Here is a tiny trained network, its code and every weight. The questions are about switching its units off for an input and a class, where a switched-off unit gives its printed mean instead of its output.

import numpy as np


def w(rows, s, z=0):
    codes = np.array(rows[::2]) - 128.0
    scale = np.full(codes.shape[1], s)
    scale[-1] = z or s
    return codes * scale


def f(y):
    return np.maximum(y, 0)


def log_softmax(a):
    a = a - a.max(-1, keepdims=True)
    return a - np.log(np.exp(a).sum(-1, keepdims=True))


def net(x, mask):
    res = np.array(x, float).reshape(1, 7) / 4 @ E
    y = f(res @ A[0][:, :-1].T + A[0][:, -1])
    res = res + np.where(mask, y, B[0][:, -1]) @ B[0][:, :-1]
    return log_softmax(res[-1] @ U[:, :-1].T + U[:, -1])


A, B = {}, {}
E = w([
[130,123,127,128,126,128,126,123],'x0',
[140,111,203,174,49,103,124,217],'x1',
[163,253,134,147,52,198,138,80],'x2',
[130,128,129,126,131,130,131,131],'x3',
[230,164,86,218,172,73,168,139],'x4',
[75,144,201,225,183,145,79,93],'x5',
[185,65,226,110,138,162,215,64],'x6',
],0.0067)
A[0] = w([
[65,107,151,78,100,193,100,130,72],'n0',
[69,175,50,148,101,94,64,173,77],'n1',
[166,96,207,143,158,154,212,68,110],'n2',
[89,117,141,83,111,168,93,153,94],'n3',
[112,134,48,103,234,156,141,46,136],'n4',
[137,197,132,128,84,167,140,93,70],'n5',
[134,134,159,148,68,153,120,141,119],'n6',
[147,100,210,203,46,81,127,253,168],'n7',
[110,168,76,127,134,91,31,183,98],'n8',
[121,156,62,155,133,108,61,143,165],'n9',
[166,140,107,172,149,117,157,119,219],'n10',
[70,120,149,95,85,176,101,112,110],'n11',
[109,71,134,119,208,87,111,157,83],'n12',
[179,88,188,95,119,145,203,69,169],'n13',
[166,75,194,114,134,162,201,86,84],'n14',
[84,142,210,233,193,141,72,120,140],'n15',
[95,57,114,114,168,77,123,165,74],'n16',
[191,106,76,49,67,114,188,172,253],'n17',
[101,57,136,100,183,64,128,152,84],'n18',
[143,195,125,132,85,176,123,119,53],'n19',
[121,170,128,132,66,181,121,103,143],'n20',
[82,136,180,207,171,167,92,83,195],'n21',
[192,166,106,171,169,83,176,163,127],'n22',
[73,130,148,74,87,187,89,101,170],'n23',
[205,179,105,203,159,105,143,131,88],'n24',
[105,57,123,111,157,90,121,159,89],'n25',
[120,75,123,116,186,63,124,166,107],'n26',
[72,109,160,75,106,182,95,131,51],'n27',
[144,206,134,119,86,159,137,98,54],'n28',
],0.0073,0.0059)
B[0] = w([
[185,41,166,136,154,75,170,126,165],'n0',
[179,107,159,136,171,180,108,227,180],'n1',
[139,129,102,121,160,162,76,204,200],'n2',
[151,75,127,148,144,89,158,118,156],'n3',
[138,219,191,19,89,106,20,79,207],'n4',
[176,159,166,196,120,148,178,112,159],'n5',
[121,184,150,124,131,119,122,101,157],'n6',
[101,201,181,2,124,102,43,59,223],'n7',
[150,111,135,142,177,169,112,197,180],'n8',
[118,114,148,128,186,150,107,169,188],'n9',
[81,78,149,99,176,76,136,120,204],'n10',
[162,51,146,122,169,68,176,117,169],'n11',
[164,177,162,177,83,169,158,90,166],'n12',
[93,122,106,129,166,169,89,209,219],'n13',
[160,123,115,121,175,191,69,224,186],'n14',
[96,82,14,142,54,146,119,118,200],'n15',
[187,181,157,212,109,176,176,93,162],'n16',
[16,114,32,156,70,144,141,116,255],'n17',
[170,182,168,182,93,168,178,93,170],'n18',
[190,147,167,191,117,170,175,106,152],'n19',
[118,144,170,162,139,150,166,118,177],'n20',
[63,83,29,132,59,132,131,121,207],'n21',
[129,60,133,120,139,69,151,113,190],'n22',
[133,75,139,121,184,61,161,112,197],'n23',
[163,21,139,127,151,44,180,113,183],'n24',
[170,180,158,190,103,174,183,91,160],'n25',
[145,200,162,182,92,159,182,93,172],'n26',
[192,50,142,136,149,73,171,140,157],'n27',
[174,155,168,198,114,174,184,103,156],'n28',
],0.0067,0.0088)
U = w([
[223,197,179,207,99,204,200,82,74],'0',
[91,133,121,112,149,123,126,136,255],'1',
[168,123,122,117,197,204,73,254,60],'2',
[181,54,141,116,169,14,168,103,66],'3',
[91,149,111,114,125,132,126,118,209],'4',
[77,107,8,135,26,157,121,112,53],'5',
[139,211,186,21,122,107,36,67,121],'6',
],0.0092,0.0091)

Each question gives the input, the list of numbers given to net, and the class t.
The units are the neurons (one row each of A and B). Each row of codes is followed by its name. A weight is (code - 128) times the scale printed after its matrix; where a second scale follows, it is the last column's (A, B and U).
mask holds one flag per neuron, in row order. A switched-off neuron (its flag False) gives its mean, the last column of its row in B, instead of its output. The means were averaged over made-up inputs and are rounded, as every weight is.
A unit's drop is (log p(t) with every unit on - log p(t) with that unit switched off) / (log p(t) with every unit on - log p(t) with every unit switched off).
The circuit of an input: a set's keep is (log p(t) with only the set's units on - log p(t) with every unit switched off) / (log p(t) with every unit on - log p(t) with every unit switched off). Starting from the 12 units with the biggest drops (on a tie, the unit counted first), units are removed one at a time, each time the one whose removal leaves the highest keep (on an exact tie, the one counted first), for as long as the keep stays at least 0.8.
circuit, biggest first: the units of the circuit, biggest drop first
unit that matters most: the unit with the biggest drop
top k neurons: the k neurons with the biggest drops, biggest first
drop of u: that unit's drop, to one decimal
input [7,-7,8,0,7,2,-7], class 0: top 4 neurons -> n28, n19, n5, n7
input [1,4,5,4,1,2,-8], class 2: circuit, biggest first -> n1
input [4,1,0,3,0,6,-3], class 5: circuit, biggest first -> n15, n21
input [1,-5,-5,-5,1,5,3], class 0: circuit, biggest first -> n12, n18
input [-2,4,7,0,-6,7,-3], class 0: top 3 neurons -> n17, n19, n5
input [-2,-2,1,3,-5,5,3], class 3: top 2 neurons -> n17, n23
input [-2,-6,2,-7,-7,6,5], class 3: circuit, biggest first -> n23, n0
input [2,-2,-4,-1,-2,8,1], class 5: top 2 neurons -> n15, n21
input [-3,6,4,-5,-1,1,6], class 2: circuit, biggest first -> n14, n13
input [8,-6,7,6,6,2,7], class 1: circuit, biggest first -> n10, n13
input [-5,-7,-5,6,6,5,5], class 6: top 2 neurons -> n4, n17
input [7,-4,-1,-6,-1,7,-8], class 2: top 2 neurons -> n1, n8
input [-4,-5,0,-3,4,-6,7], class 2: top 2 neurons -> n14, n13
input [0,-7,-1,-4,-3,1,6], class 6: unit that matters most -> n4
input [6,8,0,1,-8,-3,8], class 2: top 3 neurons -> n14, n13, n2
input [5,7,7,3,-3,-2,-5], class 0: top 2 neurons -> n19, n4
input [1,7,0,-1,-2,0,-7], class 2: top 3 neurons -> n1, n8, n4
input [-5,-3,5,2,1,-7,6], class 5: top 2 neurons -> n17, n1
input [-3,7,4,0,7,4,2], class 3: top 3 neurons -> n24, n4, n22
input [-7,8,1,3,3,-2,-2], class 6: circuit, biggest first -> n7
input [-4,-5,-7,-2,6,0,-8], class 2: top 3 neurons -> n1, n8, n9
input [3,1,2,8,8,-5,-6], class 3: top 3 neurons -> n24, n22, n13
input [2,4,3,-8,8,2,0], class 3: drop of n22 -> 0.1
input [-5,8,5,-1,5,8,7], class 5: drop of n15 -> 0.6
input [-1,-4,3,-3,-5,8,-4], class 5: drop of n15 -> 0.9
input [7,-3,-3,0,5,8,-4], class 5: drop of n13 -> 0.0
input [-4,2,5,2,2,-6,2], class 5: circuit, biggest first -> n17
